Below are the code and all the weights of a small trained network. Each question names an input and a target symbol and asks about switching units off, where a switched-off unit gives its printed mean instead of its output.

import numpy as np


def w(rows, s, z=0):
    codes = np.array(rows[::2]) - 128.0
    scale = np.full(codes.shape[1], s)
    scale[-1] = z or s
    return codes * scale


def norm(h):
    return h / np.sqrt((h * h).mean(-1, keepdims=True) + 1e-5)


def f(y):
    return y / 2 * (1 + np.tanh(0.7978845608 * (y + 0.044715 * y**3)))


def softmax(a):
    e = np.exp(a - a.max(-1, keepdims=True))
    return e / e.sum(-1, keepdims=True)


def log_softmax(a):
    a = a - a.max(-1, keepdims=True)
    return a - np.log(np.exp(a).sum(-1, keepdims=True))


def net(x, mask):
    ids = ['Ψαγεζηθ'.index(c) for c in x.split()]
    T = len(ids)
    res = E[ids] + P[:T]
    r = norm(res)
    for j in range(3):
        rows = slice(3 * j, 3 * j + 3)
        q, k, v = (r @ M[0][rows].T for M in (Q, K, V))
        z = softmax(np.where(np.tri(T) > 0, q @ k.T / 3**0.5, -1e9)) @ v
        o = O[0][rows]
        res = res + np.where(mask[j], z, o[:, -1]) @ o[:, :-1]
    y = f(norm(res) @ A[0][:, :-1].T + A[0][:, -1])
    res = res + np.where(mask[3:11], y, B[0][:, -1]) @ B[0][:, :-1]
    return log_softmax(norm(res)[-1] @ U[:, :-1].T + U[:, -1])


Q, K, V, O, A, B = {}, {}, {}, {}, {}, {}
E = w([
[74,147,136],'Ψ',
[138,121,225],'α',
[118,154,66],'γ',
[46,212,133],'ε',
[40,159,107],'ζ',
[81,254,149],'η',
[120,150,72],'θ',
],0.01)
P = w([
[144,84,72],'0',
[121,251,92],'1',
[108,119,162],'2',
[146,248,103],'3',
[107,120,162],'4',
[168,242,101],'5',
[97,121,168],'6',
[199,249,103],'7',
[92,117,169],'8',
],0.011)
Q[0] = w([
[7,77,71],'H0',
[97,14,160],'H0',
[85,158,86],'H0',
[87,160,146],'H1',
[36,39,146],'H1',
[153,74,218],'H1',
[137,169,13],'H2',
[91,103,82],'H2',
[88,124,19],'H2',
],0.021)
K[0] = w([
[205,245,142],'H0',
[172,170,249],'H0',
[145,168,68],'H0',
[71,191,119],'H1',
[18,201,210],'H1',
[164,215,187],'H1',
[220,51,49],'H2',
[97,124,89],'H2',
[145,77,16],'H2',
],0.019)
V[0] = w([
[37,124,110],'H0',
[100,4,196],'H0',
[183,59,127],'H0',
[183,211,114],'H1',
[115,121,74],'H1',
[129,150,42],'H1',
[176,77,99],'H2',
[186,164,85],'H2',
[127,157,97],'H2',
],0.015)
O[0] = w([
[40,162,48,181],'H0',
[66,201,234,6],'H0',
[160,183,195,64],'H0',
[150,157,9,102],'H1',
[180,116,170,175],'H1',
[209,123,137,189],'H1',
[127,49,201,115],'H2',
[71,70,142,132],'H2',
[121,96,71,156],'H2',
],0.012,0.014)
A[0] = w([
[134,198,118,202],'N0',
[89,52,183,132],'N1',
[143,90,169,171],'N2',
[161,72,154,114],'N3',
[227,70,153,51],'N4',
[88,76,82,154],'N5',
[3,33,142,3],'N6',
[102,152,81,121],'N7',
],0.023,0.0033)
B[0] = w([
[132,117,169,174],'N0',
[118,106,6,135],'N1',
[183,122,104,144],'N2',
[194,125,150,171],'N3',
[51,2,99,216],'N4',
[36,106,174,248],'N5',
[8,181,118,157],'N6',
[203,153,97,201],'N7',
],0.027,0.011)
U = w([
[96,174,78,39],'Ψ',
[109,151,240,253],'α',
[151,51,177,114],'γ',
[111,165,68,6],'ε',
[2,188,154,126],'ζ',
[206,168,131,252],'η',
[142,59,171,116],'θ',
],0.011,0.003)

Each question gives the input, a string of symbols that net reads in full, and the target symbol t.
The units are the heads (3 rows each of Q, K, V and O) and the neurons (one row each of A and B). Each row of codes is followed by its name. A weight is (code - 128) times the scale printed after its matrix; where a second scale follows, it is the last column's (O, A, B and U).
mask holds one flag per unit, heads first, then neurons. A switched-off unit (its flag False) gives its mean, the last column of its rows in O or B, instead of its output. The means were averaged over made-up inputs and are rounded, as every weight is.
A unit's drop is (log p(t) with every unit on - log p(t) with that unit switched off) / (log p(t) with every unit on - log p(t) with every unit switched off).
The circuit of an input: a set's keep is (log p(t) with only the set's units on - log p(t) with every unit switched off) / (log p(t) with every unit on - log p(t) with every unit switched off). Starting from all 11 units, units are removed one at a time, each time the one whose removal leaves the highest keep (on an exact tie, the one counted first), for as long as the keep stays at least 0.8.
units of the circuit, in order: the units of the circuit, biggest drop first
unit that matters most: the unit with the biggest drop
k most important neurons: the k neurons with the biggest drops, biggest first
which heads matter: for each layer, one digit per head in row order, 1 if its drop is at least 0.15 and else 0, layers parted by /
drop of u: that unit's drop, to one decimal
input Ψ ζ ζ η γ η ζ ε, target α: units of the circuit, in order => (H0, N4, N0)
input Ψ ζ ζ α γ γ, target α: units of the circuit, in order => (H0, N4, N0)
input α ζ ζ γ, target ζ: units of the circuit, in order => (H1, N6)
input θ θ ε, target ε: which heads matter => 011
input ζ γ α γ ζ ε, target η: which heads matter => 100
input α Ψ η θ, target ζ: which heads matter => 010
input Ψ θ η, target η: unit that matters most => N5
input α θ Ψ ζ ζ α, target ζ: which heads matter => 010
input Ψ θ γ ζ, target α: which heads matter => 111
input γ ζ γ η ε, target ε: which heads matter => 001
input ζ ε ζ ζ Ψ ζ, target η: 2 most important neurons => (N4, N7)
input ζ θ γ ζ θ Ψ, target η: units of the circuit, in order => (H0, N4, N7, H1)
input α θ θ Ψ, target ζ: which heads matter => 000
input α η θ ζ, target ζ: which heads matter => 000
input Ψ ζ ζ θ, target α: which heads matter => 110
input Ψ γ Ψ ζ, target α: which heads matter => 110
input θ ζ γ Ψ γ θ α, target α: 2 most important neurons => (N0, N7)
input ζ ζ α ζ ζ Ψ, target η: 2 most important neurons => (N5, N4)
input ε ζ ζ, target ζ: most important neuron => (N5)
input Ψ ζ γ α ζ α η η, target α: units of the circuit, in order => (H0, N0, N4)
input α ζ η Ψ Ψ ε, target ζ: drop of N6 => 0.1
input ζ ζ θ α ζ α Ψ ε, target η: drop of N5 => 0.5
input ζ ζ α ε ε α Ψ α, target η: drop of H0 => 0.7
